q77-q879: [-64  12  -9   3 -27   4  -5 -58 -25   6  19   2 -25   7   5 -27 -21  28
 -24  13 -36 -14  15   1 -41  -1 -42  11 -19  18]
q427-q952: [ 13  -1  50  41   6  28  22   0  -3   1  23  35  32  21   2   3  20  -1
 -21 -15  11  -7 -28  24 -46  -7  17 -37  10   0]
q64-q232: [-11  -5  43  16  14  -4  -8  29  -5   7 -42  26  50 -11 -12 -13  12  10
 -32   7 -12  -6 -23 -10  12  31  41 -24  -9 -12]
q64-q232: [-18  24  30 -13  -2 -36  -7  25   1   0 -17 -46   1   8 -21 -26 -16 -30
 -45  13  18   0  96 -53 -42  33 -55  49 -27  29]
q427-q952: [ 28  24 -31 -22  -9 -19 -12  -5 -15 -18 -21 -32 -23   1  -1  25  23 -23
  10   5  15   8  19 -14  -9   2   1   3  17  44]
q77-q879: [ 18 -25 -52 -12  15 -32 -15   9 -14  -2  18 -76 -56   4   4 -18 -15 -11
  25  -2  34  38  26  -2  27  73 -48  79   7  35]
q64-q232: [  5  20  24 -12 -11  -1  -5  -9  10   5 -27 -10  26  14 -17  38  21 -45
  -6  20   2 -14  22 -22 -25 -48  -5 -20   5  37]
q77-q879: [ 12 -14 -12  30  25  22  35  16   3   9  51   1 -27  30  31 -59  36   2
 -23 -21  27  13 -17  32 -53  86  23 -25  14  18]
q599-q664: [-20 -13  -1 -20   0  21  -9 -29  14  26   5   2   6  11  10  11   1 -14
  34  22 -10 -14 -15  10   1 -52 -20   0   6   5]
q64-q232: [ 13  -4  22 -14  10  -9 -25  27 -22  -5 -32  16  31 -10   0  17 -22   7
  14  -9  14 -10   1 -19  25 -11   3  33   4 -23]
q517-q941: [-10 -43  -2  13  15   3  12  22  12  26  22  -5   8  29  -5  -2 -28 -23
 -13 -18  12  -6  10  -9  17  35  -6  25  -3   6]
q599-q664: [ -6  -3   6   4  16   3   5   5   2  13  16 -21 -13  15  13 -42  20  -7
 -10   9  16  10   9   7 -37  46 -16   8   1  23]
q517-q941: [ 60   3  -7   6   6 -19  15  31  13 -19  17 -46 -18  10 -15  25   7 -41
   6 -18  48  27  38  -8  -2  13 -16  22  13  22]
q77-q879: [-36 -45  19  12  11  28  -4 -27   6  37  33   7  13  19   9 -11 -23   5
  23  10  -8  -8 -31  26   6 -17 -36  25  -2  -8]
q599-q664: [ 46  18 -46 -48  23  -2  -4  45  19 -27   3  15 -41 -55  45 -43   0  53
  66 -14  19  20  -9  18  48  -7  21  17   4 -97]
q791-q412: [ -9  12  -2 -20  -1 -20 -48 -14 -46 -15 -45  -6  -1 -36   7  -8  -3  43
  24  21 -12  11 -24   0  26   8 -10  35   1  -7]
q517-q941: [-16 -59  20  27  29  18  14  18   6  41  48  -9  11  48   8 -26 -25 -24
 -11 -17  28  -4   3   7 -13  54 -30  43   1  15]
q599-q664: [  6   9   7  -7  -5 -15   5   7  33   2 -13 -32   3  -5 -25  14  10 -34
  -5  19   0  10  30 -16   8 -19 -12  -7 -10  14]
q77-q879: [ 23  -5  49  51   7 -15  -5  23 -41 -21 -16   8  35  -3 -23  11   0  15
 -39 -21  16  16 -20   1  -3  52  17   7   3   9]
q791-q412: [ 16  -7  38  17  11  12  15  32   0  12  -6  23  45  38  -6  21  10 -41
 -35 -20  24 -24  11 -20 -34  11  30 -22  11  24]
q791-q412: [-19 -12  -7 -26   9 -11 -14   9   8  23 -14 -30  -1  13   0 -10  -7 -29
   3  17   7  -6  31 -25   4  16 -24  33  -5  24]
q77-q879: [ 14  44  35  11 -25 -29  -3  16 -20 -39 -37  14  25 -22 -34  32 -15   8
 -42 -13  -5  -5  40 -36  -8 -21   7  -7 -16 -11]
q64-q232: [-10 -31 -13 -35  19  27 -11   3  26  35  -4  20  16   7  25   4  -2 -11
  52  12  -4 -21 -32   9  36 -42  12   0  11 -25]
q791-q412: [ 26   1  -1   6  -1  -1  22  30  24 -10   1  17  12  -1 -13  25  -6 -14
 -10 -23   6  -5  10 -10  19 -15  32 -24  -1 -23]
q599-q664: [-15 -33  -6   3  27  23  -2   1 -13  23  38   7 -15  17  39 -53  -7  24
  19  -8  17   2 -25  28 -14  47 -18  34   8 -12]
q791-q412: [  2   6 -28 -31  -3  -9  -5   7  20  -2 -14  -7 -13 -18   1   5  -7  -2
  22   7  -8   0  13 -11  33 -24   3   4  -5 -20]
q64-q232: [ 22  17 -23 -18 -24   5  20 -21  48  -5  12 -17 -14   3 -17  55   9 -44
  26   8  -5  -2  22  -2   7 -90  -7 -33   5   9]
q427-q952: [ -8  27  41 -17 -12   4   8 -14  43   5  21 -25   2   0 -12   0  -7 -28
  14  26   7  -2  60  -8 -40 -83 -72  16 -18 -11]
q427-q952: [ -9   5 -24  -6 -15   2  16 -26  28  14  10 -33 -18  25 -12  18  24 -50
 -11  18  -7  -2  23  -7 -24 -14  -7 -30   3  56]
q517-q941: [-10  -3   2   5   3   6   1 -10  -4   4  17  -2 -10   1   9 -21  -3  13
   3   2   1   4  -3  12 -13   9 -17  11  -3  -4]
q517-q941: [ 38  13  30  -3  16  -8  32  55  58  -6  24 -26   0  -3 -10 -19   3 -33
  -3  -7  40  17  62 -12 -16 -10 -24   9 -13 -32]
q64-q232: [-11 -10 -44 -31  -9  10   5 -12  30  14   5   5 -15   1   6  21 -13 -14
  29   3 -19 -16   1  -4  34 -46   8 -11   1 -12]
q64-q232: [-60   7  58  37  -9   2  -6 -16 -26   4 -18  40  39 -13 -14 -36 -11  48
 -59  11 -43 -13 -18   0 -23  25   6 -20 -30 -17]
q64-q232: [-22  24  27  14 -25 -17  -5  -8 -19 -18 -28  19  23 -16 -28  17 -21  17
 -41  -1 -28 -12  19 -24  -3 -15   3  -9 -21  -7]
q599-q664: [  9  -6 -15  -1   3  -7  -5 -15   0   7   4 -47 -19  14  -4   4  25 -29
  10  18  14  19   1   7 -10  21 -19   9  13  53]
q77-q879: [-41  19 -44 -22 -41 -11 -18 -48 -43  -6 -20  10 -18  14  -4  37 -29   0
 -21  -3 -35 -35  26 -34 -11 -20  -5   5  -2  43]
q599-q664: [ 29   9 -15 -16  -5 -10 -15 -13  -7 -12  -6 -32 -16  -3  -3  31   9 -17
  34   8  17  14   4   2   7 -28 -22  20  16  23]
q77-q879: [  6   2   7 -20  28  20  -2  21  -1  14   8  11  -2  13  42 -48  26   2
  14   2  27  -7  -4   9 -41  26   5   4  13  -6]
q77-q879: [ 27 -29   5  -8  34  15   1  26  36  20   6 -10  10  -5  14 -13  24 -13
  46  11  22  17 -36  27  33  -2  11  -2  14 -23]
q427-q952: [ 10  43  17   3  -7  17   7  -5  -4 -18 -26  48  18 -19  13  -6  50  24
 -14   6 -19 -10 -35  14 -34 -22  61 -80   7 -15]
q599-q664: [ 48  38  14  -2  -8 -28 -10  14 -27 -37 -15 -32  -8  -5 -12  23  10 -15
  -6  -8  37  17  42 -19 -31   3 -22  26  10  27]
q599-q664: [ 23  20 -11  14 -21 -19  -5 -23 -23 -31  -5 -23 -18 -11 -20  34   6   3
  -2  -2   0  20   0   3   1  -7  -8   0   7  27]
q427-q952: [ -2  52   3 -12 -31 -10  19 -13  33 -25   3  -4 -17 -25 -18   5   0   1
 -13  10 -19   1  50 -13 -21 -63 -17 -29 -23 -23]
q517-q941: [-30  21 -21 -24 -11 -10 -21 -21 -13  -5 -30   4 -14 -29   8 -22   6  33
   4  24 -33  -2  -9  -3  11   1   7  -8 -11  -8]
q791-q412: [ -6 -29  26   0  24   9   5  24  10  43   0 -22  31  62   0   0  17 -74
 -25   5  35 -21  29 -26 -44  38  -7  11  13  67]
q64-q232: [ 17  21  36  36  -8  -2   6 -18 -24 -23  23 -13  -5   2  -8  -5  14  11
 -17  -3  17  21   3  19 -52   8 -31   5   3  19]
q64-q232: [ 16  35  -9  19 -37 -18   6 -23 -23 -37 -15   3  -6  -7 -29  52   2  -1
 -30 -13 -15   1  11 -12  -9 -22  17 -31   1  26]
q791-q412: [-31  -7 -54 -14 -11   2  12 -21  29   2  32  -1 -49 -25  10 -30 -27  36
  20   3 -34   8  -1  17  39 -10 -13   3 -21 -45]
q791-q412: [ 10 -23 -36 -12  18  17  14  12  30  16  17   3 -17   4  21 -15  16  -6
  26  -2   4   4 -26  20  24  11  28 -20  11 -13]
q427-q952: [ -1   8  -5   2  -6   6  40   3  65   8  34 -21 -20   5 -12 -12  12 -32
 -11   8  -3   8  37   2 -16 -22 -12 -32 -16  -5]
q791-q412: [ 20  11  15  18  -2  -7   4   9  -9 -22   1   6   3 -17  -8   3  -2  20
  -6 -12   5  14  -6   8   4   3   5  -2  -2 -20]
q517-q941: [ 13 -11 -19   5   2   6   8   0  -3   2  15  -2 -10  18   6  13   3 -14
   3 -14  11  -1  -5   4  -3  11   9  -3  13  18]
q427-q952: [-51  -9  31  19 -14  15  10 -35   8  19  36   5   5  16  -8 -16 -32   6
 -19   8 -20 -13  19   5 -32 -26 -53  15 -23  -4]
q517-q941: [-12  21  -8  27 -17 -11  16  -1 -26 -16  -8  15  -5  10 -10  -7  11   6
 -68 -18 -15  -9  13 -16 -35  57  38 -38  -6  33]
q77-q879: [ 12  -9  26  20  15 -12 -13  17 -33  -7  -3 -11   9   2  -1 -15  -4  11
 -11  -9  24  14  -3   1  -9  50 -14  37   4   9]
q599-q664: [-12   7  35  22 -35 -15   6 -22  18  -9  -9  -6  29  -8 -57  64 -34 -20
 -21   6 -27  -3  26 -20  24 -74 -27  -6 -23  -1]
q517-q941: [-36 -37  27  18  22  27   4  -4  -6  38  30  14  16  35  20 -41  -7   1
 -11   0   6 -14 -17  15 -32  37 -17  16   0   8]
q517-q941: [ 20  22 -17 -20 -13 -24 -13   6   3 -22 -38 -12  -1 -28 -19  34   2  -4
  11   8  -8   7  10 -18  37 -27  15  -7  -1  -4]
q77-q879: [ -4  24 -31 -25 -28 -21 -10  -9 -20 -17 -23  -2 -12   2 -11  40 -25 -13
 -13 -10 -10 -21  44 -41   3 -23  -2  12  -3  20]
q427-q952: [ 39  -4  41  39   8  17  33  40  28 -12  -2  53  49  -9 -17  27  13   2
 -18 -28   2  -2 -37  14  21 -22  68 -65   3 -48]
q599-q664: [ 26  17  -7 -37  18  -4   1  54  25 -10 -17  18   0 -27  20 -23  -1  11
  21  -9  16  -3  21 -15  22  -8  25   2  -4 -61]
q791-q412: [-24  -9   3  -3   8   2  -7   7 -12  11  -2  13   4   1  12 -29 -13  18
  -9  -1  -6  -9  -1  -5  -2  29   0  15  -8 -11]
q517-q941: [ 28  41  -2  27 -24 -33  -6 -18 -47 -50  -8 -31 -28 -16 -21  14  14  17
 -29  -7   9  31  15   0 -29  33 -13   6   3  39]
q427-q952: [-18 -22  -3 -12   6  -6 -20  -6 -11  16   3 -22  -4   8   2  -4 -27  -4
  17   7   6   0  11  -8  14   7 -40  53  -2   9]
q791-q412: [ -7 -11 -30 -11  -8  -7  -3 -18  15   8   2 -28 -18   2 -11  19  -5 -19
  16  12 -10   6   4  -2  27 -14 -14   7   0  19]
q427-q952: [ -7   9 -38  10 -21 -22  14  -6  -6 -23  20 -14 -41 -10 -13  -4 -29  18
 -25 -20 -12  11  32 -10  10  27 -10  13 -17  -4]
[ 16 -17  14  18  16   9   7  15   6  -8  31  14  -4 -22  11 -25 -19  41
  26 -16  11  20 -27  33  25   2 -11  22  -4 -61] : q64-q232
[ 30  -8  36  23  22  -4   5  30  -4   0   6 -20  16  16  -4 -10  20 -21
 -13  -6  39  17   5   3 -26  43  -5  12  10  22] : q791-q412
[-11 -23  -3 -14  -8  14 -19 -30  -8  25 -16   4  27  29  -6  61  -6 -38
  24  11  -8 -27 -20  -8  14 -54  -3   1  19  40] : q599-q664
[-18 -15  -7  -8   0   4 -12  -9   1  18 -23   8  18   4  -4  16   3 -10
   4  13 -19 -13 -22  -5  23  -8  20 -14   3  13] : q427-q952
[-28  -6  30  15 -13  14   2 -20  -5   8   9  32  26   6  -9  14 -29  11
 -11  -5 -20 -21  -5   0  -6 -39 -13  -1 -11 -17] : q599-q664
[ 36  12 -23   0  -5 -16  -7  11 -27 -21 -32  -6   1   6  -8  40  23 -20
 -11 -13  13   2  -6 -15   5  24  42 -18  22  42] : q64-q232
[-24   1   6  13  -7   4   2  -7 -15   4 -10  23  13   7  -2  -5  -1  10
 -32  -3 -19 -15  -9  -6 -12  19  22 -21  -5   9] : q517-q941
[ 11  -5 -11  10   7   5  10   9  -9   0   9   5  -6  16  10  -6  13  -5
 -13 -15  12  -1  -7   4 -16  35  21 -12  11  17] : q77-q879
[ 45  20  -7 -12   2 -14  -1  42 -16 -22 -34  12  14   5  -2  34  10 -22
 -13 -26  26 -11  19 -32   0  11  45 -11  17  11] : q77-q879
[-32   1 -18  -2 -22  10 -20 -48 -52  -6   7  32 -11   2  16  11 -33  42
   8 -11 -25 -22 -22   7  -6 -20 -14  20   3  -2] : q64-q232
[ 16 -25  29 -27  34  33  -5  11  43  39  13  -9  24  18  23  -4  24 -39
  63  25  31  -3 -18  21  -5 -54 -23  10  19 -10] : q64-q232
[-15 -20  14   3   2  14   7 -13  39  19  20  -2   8  -7  -8   1 -12  -2
  26  16 -14   5 -14  19  26 -47 -23  -1 -11 -30] : q77-q879
[ -8  -4  14  29   8  21   4  -1 -51   4   5  42  17  36  24 -17  19  12
 -42 -25   8 -22 -30   7 -59  61  39 -23  19  33] : q77-q879
[ 10 -17 -24  -8   6  11 -14  -4 -16  10 -29  18  15   9  10  30  24 -10
  17   1  -6 -11 -52   6  27   4  53 -29  26  23] : q77-q879
[ 31   9  24  -1   3   5   8  14  24  -2  -6  -3  22   4 -11  29  18 -31
  10   3  17   1   6  -2  -5 -40   6 -19   9   1] : q427-q952
[  3  12  30  23 -29 -35 -17 -10 -32 -24 -33 -17  27  -5 -52  62 -31 -12
 -33  -4  -7   2  28 -33  14 -17 -21  23 -10  29] : q791-q412
[ -2  27  33  -9 -11   2  -3   7   1  -9 -25  33  33 -10  -7  18  -6   2
 -10   0  -9 -23  16 -20 -12 -51  10 -18  -8 -25] : q77-q879
[ 31   6 -12 -30   3  13  17  18  55  -1  13   8  -4 -15   7  19   0 -15
  47  -2   8  -2   8   6  28 -77   5 -16   3 -51] : q517-q941
[ -9   7   0 -17  -1 -15 -17  13  -6 -13 -15   9  -2 -35   1 -14 -34  38
  14  -2  -9   2  11 -10  36 -10 -14  35 -17 -52] : q427-q952
[ -9 -23 -17  -4   7   7  -4   7  -8  20 -20  17  19  21   4  16   6 -19
  -9  -5  -6 -20 -22 -11  16  23  42 -18  12  24] : q599-q664
[-21 -22 -20   3  20  24   5  -3  -6  14  32  27 -22  -3  40 -61   0  47
  13  -8  -7   1 -41  35  -1  43  12   1   1 -34] : q599-q664
[ 11  20  23  26  -6 -15  19  12   7 -29  30 -10 -18 -25 -13 -28 -17  30
 -18 -13   8  27  30   9 -13  11 -31  17 -22 -38] : q791-q412
[-12 -10  -3   8  10  20  -1 -15 -21   2  37  18 -21  -1  33 -43  -9  45
  17  -9   4   4 -27  33 -19  19 -18  21   3 -26] : q599-q664
[ -4  24   9  27 -25 -16  10 -33   2 -20   8 -29 -16 -12 -30   8  11   2
 -24  15 -16  23  12   8 -19  -7 -24 -17 -13  24] : q599-q664

q671_q236: [ 13  -5 -30  -3 -41 -17  -9 -25 -26  38   8   3   3  27   9   2 -20  -2
   5   2 -21  -9  -2   2 -29   5 -18  11  -5  12]
q74_q707: [ 12  10  -2 -18  -3  32   9  -6   5  49   4   0  39 -16  -3  -6  10 -10
 -10  -1 -38 -39  26  -4 -11 -19   6  -5  -1  -8]
q143_q120: [-12  -3  -4 -15  -7 -31 -33 -30  49   7 -25 -16  47  44 -30  -9 -11 -12
  26 -28 -15 -44  13  27 -28  -1 -11 -15 -10  -4]
q74_q707: [ 17 -36  -2   8  -7  17  32  -4  -4  33  -8   9 -26  22  -3 -28  -6  29
 -29  17 -34 -10  -5   6  15 -26  38  -4   2  -5]
q74_q707: [ -4 -30 -17   3  11  32  14  13 -14  47  -6   3  10  -8   9  -4  -2  15
 -19 -23 -21   2   0 -14  10 -10  18 -12  25   7]
q143_q120: [ 10 -63 -39  50  -5  -4  -5  13 -16  23   1   3   4   4  10  -3  -7   6
  11 -32  -7  34 -20 -12  18  21  -6 -12  19  25]
q143_q120: [  2  24 -12 -17  -2  15   7   1  -9  12  25 -12  10  -4  -9   5 -20 -20
   0  18 -37 -13 -14  19   2 -19 -33  14 -34 -10]
q671_q236: [ 14 -36  -1  33 -25 -31 -16 -27  27  10   3   4 -12  24  10  -2   8   9
  12 -32   7  14  -7  -4  -1  -2   9 -12  14   3]
q74_q707: [ 13   9  -5   6   4  32  22  27 -33  -8   9   3 -13 -23  25   9   9   3
 -18  11  16  38   2 -25  21   6  19  -9  27  11]
q143_q120: [-24  26  -2 -23   2 -16  -6   0 -17 -34 -27  -1 -23  37 -16   1 -27   7
  -1  26  24   3   3  13 -14  10   7   7  -7   4]
q874_q932: [ 23   2   3  39   5 -24  -4  10  35 -78  -6  -6  -5   7  -5 -11   4 -26
  24  36  31  29   0   8  27  12  10  -9 -15  -2]
q143_q120: [  3  46  46 -14  17   2  -9   1  45 -44  14  -8  24 -42   1  12  40 -25
  12  -1  26 -12  20  -4   3  -3  -5  -4  -5 -22]
q671_q236: [  0  -1  21 -19  26  29  20  29   7 -12  16 -18  18 -35   8   0  21   9
 -11 -20 -11   1 -21   0  28  -1  -7 -12  15  -5]
q74_q707: [ 51  -4  -9  44 -22  31  20   2 -12  25  35  13   3 -14 -21 -10  16 -20
   0  30 -45  -5  18   4  20 -13  -4   0 -32  -6]
q74_q707: [ 22 -16   0  -7 -18   7  17   2 -24  26  35  -4   4 -19   7  -5   8  11
  -5  -4 -41 -15 -28   7   2   5 -36  14 -11   3]
q143_q120: [  5  -6   0 -27   8  15  24  36 -33 -26  13 -24  11  -7  -1  -6  -3  18
  -7   0 -19   4 -39  16  20  27 -29  -4   6  14]
q671_q236: [ 13  -4  20  -7 -19 -14   8  -1 -13 -30 -15   2 -27  27   6  -7  15  33
 -10   1  29  13   3  -5  -3  24  29 -14  31  13]
q671_q236: [-15  28 -39 -19  -8  -6   1 -11 -23  14  16  -4 -22   4  31  15 -55 -25
  -5  39 -10  17 -28   2 -10 -31 -24  35 -28  -6]
q143_q120: [-26  -2  -4 -50  -4 -15   6 -29  -3  51   8  -1 -10   1  13  -8 -34  11
 -16  13 -44 -49 -33  19 -30 -35 -29  44 -33 -18]
q874_q932: [-21  -6   5  -4  -6   6 -12 -28 -12  78   3  25  -9 -10  -6  11   6  13
 -11 -29 -16 -31  21 -13 -32 -21  -1  18  -4  -8]
q874_q932: [  5  -5  27  21  30  42  29  34 -11 -22 -27  20 -25  -7 -32 -17  28  25
 -25  22  18   8  36  -9  31   5  60 -21  15  -1]
q671_q236: [-13   9   2 -23  12   3  16   2   6 -14 -11  -5 -27   2  35  -1 -16   9
 -23  18  19  21 -15 -10  10 -24  31   2  18  -7]
q874_q932: [  0 -10  11   6  27  24  16  36 -17 -21 -15   4  13 -17 -32 -15  16  10
  -3  13  -3 -12  12   6  16  27   4  -6  -3   7]
q874_q932: [ 27  17  -4 -25 -13  40  30  -5  -7  44  10   1  16 -23  41  -5   9  -4
 -31  21 -23 -12  19 -24  -3 -30  32  -5  22  -6]
q74_q707: [  0  62 -15 -59 -40  24  15 -46 -35  83   4  22 -29 -12  91  25 -18  -2
 -50  33  15   3  36 -57 -52 -56  52  23  39  -8]
q671_q236: [-35  39  18 -21   4 -17  -5   0 -28 -48 -13   6 -67  35 -13  18 -21  22
 -10  18  48  30  -8   8  -6   4   9  11  -3  -1]
q874_q932: [-12  -9  27  -4  24 -18 -22   1  45  -8  12  -9  47 -53   7   6  33 -15
  25 -41   6 -26  -8  -3  -5  13 -37   6  -3  -9]
q143_q120: [ -8  17  11 -21  15  -5 -20  18  13 -33  -4 -23  61 -13 -24   5  16 -16
  28 -26   3 -24   5  14  -8  39 -39 -13   0   8]
q874_q932: [ 13 -11 -73  26  -7  21   3  18 -38  18 -31   5  25  19  16  -7 -39 -27
   2  34   1  29  26 -21  -1  14  26 -12  17  30]
q671_q236: [ 15 -25 -20  51   9 -11  -1  10  22 -22  30  -2 -12 -34  33   6  -5 -30
  16   7   8  49 -35 -11  37 -12 -16  10 -13  -4]
q74_q707: [ -7  32  48 -11  27  27  14  14  16 -33 -11   5 -12  -5 -41  -6  27  10
 -14  16  11 -16  30  11  16 -10  30 -13  -8 -20]
q74_q707: [-21  26   6 -27  20   6  -8   4   9 -10 -40   3  24  -7  10   2   5  -6
  -5   6  36 -12  39 -19 -21   7  33  -8  27   2]
q874_q932: [  3   3  -5  10 -13 -15 -12 -20   2  22  22   8   0  -9  -8   4  -5 -17
  14   8 -21 -20  -3   9 -15  -9 -34  26 -38  -9]
q671_q236: [ 42 -60   8  17 -24  -8  15  17  -3 -15  12 -17   7  -1  43  -9  40  40
  -3 -54  11  38 -34 -20  26  42  11 -39  70  29]
q143_q120: [ -6 -23 -31  11  -6  -2   7  14 -44   5  -3   4 -30   9  28   7 -22  17
 -10  -3  15  45 -25 -16   7  14   4   3  24  23]
q874_q932: [ 25 -20 -15  22 -52 -12 -10 -42   3  65  73  -6 -28   3  42  28  -3   0
   2 -55 -35  33 -48  -7   4 -39 -39   5   2  -6]
q671_q236: [ -8 -13  -5  36  10 -12 -12  12  -9 -29 -25  16 -20   8  -9   2   4   3
  10   2  44  31  17 -13   6  26  21  -7  12  14]
q874_q932: [-18  21  22 -20   8 -16  -9 -16  18  -9 -18   8  -4   2 -11  -4   2   0
   0  15  14 -30  19   5 -22  -7   9  14 -14 -13]
q671_q236: [  9 -33 -27  40  10   2  -9  16   8   5  11  -4  28 -26  10   3   2 -22
  20 -20  -5  22 -12 -10  19  12 -20  -6   2  10]
q671_q236: [  6  -5  -9  -3  -7 -25 -16 -12  34 -21 -31 -12  35  34  -8 -16  -8 -13
  19   4   5 -17  15  12 -13  12  11 -16   4   5]
q74_q707: [-19  20 -11 -13  18  28 -16  18 -16  27  13  -7  48 -46  13  31  12 -20
   9 -44   5   5  12 -24  -8  14 -28  -7  22  10]
q874_q932: [-17  -2 -27 -27  -6  20  12  10 -45  17 -38  -2 -17  51   8   0 -31  33
 -28  -5  12  22   7 -10  -7   6  43 -23  47  24]
q143_q120: [ -4   3  23 -37  -2   6  14   1 -17   6 -23   4  -1   9  -4 -13  14  34
 -21   1   3 -29  15  -1 -19  15  22  -4  23   5]
q874_q932: [ 39 -18 -18   4 -21  -5  14  12 -11 -20   2 -13  26   6  14 -20   1  -4
   7  21 -14   1 -10   4   6  29  -7  -8   8  18]
q143_q120: [ 14  18  -4 -31 -12  28  16   4 -16  21  16 -16  24   5  -5  -1  -3   0
 -11   1 -38 -19  -2  11  -1  -7 -13  -9   0   0]
q143_q120: [ -15    6   30   12   43  -17   -4   45    5 -101  -14   -7    1  -19
  -43   -7   16   -3   25   20   37    7  -10   22   25   51  -24    4
  -24    4]
q74_q707: [  0 -15   5  33 -20 -24  -1 -19 -22   9  22  25 -71  11  -6   6  -6  18
  -4  10   5  20 -19   3   1  -9  -9  28 -27  -5]
q74_q707: [  0  14  22 -39   2  11  18  13  -9 -16  24 -21  -3 -11  12   5   8  18
 -14 -11 -11   1 -34   9  12   0 -19  -2   9  -4]
[  7  27 -24  45  -8 -20 -25  -3   3 -44 -15  15 -14   8  11  16 -10 -40
  24  34  59  49  34 -22  -2  12  21  -2  -1   9] : q74_q707
[ 31 -43   7   9  -2  12  41  22 -16 -11  -5   1 -14   6  -8 -38  10  33
 -20  29 -28  -9 -18  12  26  12  20  -4   2   7] : q74_q707
[  6 -14   4  -9 -10  -5  -7 -12  12  34  22  -6  27 -26  24   6  18   0
   5 -37 -16 -16 -12 -10 -11  -1 -24   3  12  -1] : q874_q932
[-43  -1   6  34  18 -24 -42 -19  26  13  19  12 -24 -10 -23  32  -7 -16
  26 -45  15  14 -11   5  -2 -21 -36  18 -33 -17] : q874_q932
[-21  -4  -6  40 -20 -58 -47 -38  22 -16  12   6 -46  48 -24  23 -24  -8
  34 -28  23  30 -19  20  -8  -8 -29  10 -32  -6] : q671_q236
[ 13  57  17  14 -27  -9  -2 -37   3 -13   7  29 -62  16   2  11  -2 -17
  -9  60  31  14  39  -9 -14 -36  36  19 -27 -23] : q74_q707
[ -6  10  -8  -8  12  14  -4  12  -7   5 -14  -1  38  -6 -26  -5   0 -13
   8   6 -12 -27  24   6 -11  15  -9  -2 -10   5] : q671_q236
[ 36 -12  -1   1 -34   6  24 -12 -27  28   3  17 -20  -2  31 -14  14  20
 -23  25  -5  -3  12 -21 -11   1  30   5  20   8] : q671_q236
[ 20  12   9 -40 -17  29  37   3 -41  27   4   6 -11 -12  28 -10  10  26
 -38  28 -15 -16   7 -15 -11  -3  24   7  22   4] : q671_q236
[ 12  23  30 -42 -15  14  19  -2 -17   4  15  -7   0   1  -9  -4  18  23
 -18   3 -22 -31  -2  13  -9   2  -8   0   0  -5] : q671_q236
[ 21 -36 -14  17  -2 -26  16  28 -26 -57 -31   4  -8   4  22 -28  -1  15
   3  41  33  22 -11  -9   7  55  17   3  20  30] : q74_q707
[-18   3  23  11   2  -8  -5 -10   3   1  42   2 -58  -7   1  26   1  15
  -4 -32   5  32 -40   6  20 -27 -24  13 -14 -17] : q671_q236
[  7 -17 -24   4  -9   0  15  -1  -5   0  -2 -12 -15  55 -36 -22 -41   6
  -3  27 -48  -8 -26  42  17 -18  -7  -1 -35  -3] : q143_q120
[  3   1   6 -33 -22 -46 -10 -15  11 -35  -4 -21  11  28  10  -8  -9   8
  15  -1   4 -16 -28  21 -21  24 -27   5   0   7] : q874_q932
[  0 -12 -18  17   2  23   6  32 -67  15  -2  20  -6 -33  22  16  15  13
  -8 -11  30  36  14 -41  -2  43   5   0  39  32] : q143_q120
[-10  12  33 -32  10  11  16   6  -6 -11  -6  -2 -15   3 -14  -6  12  29
 -19   0   0 -17  -2  10   1   0  11  -2   6  -7] : q874_q932
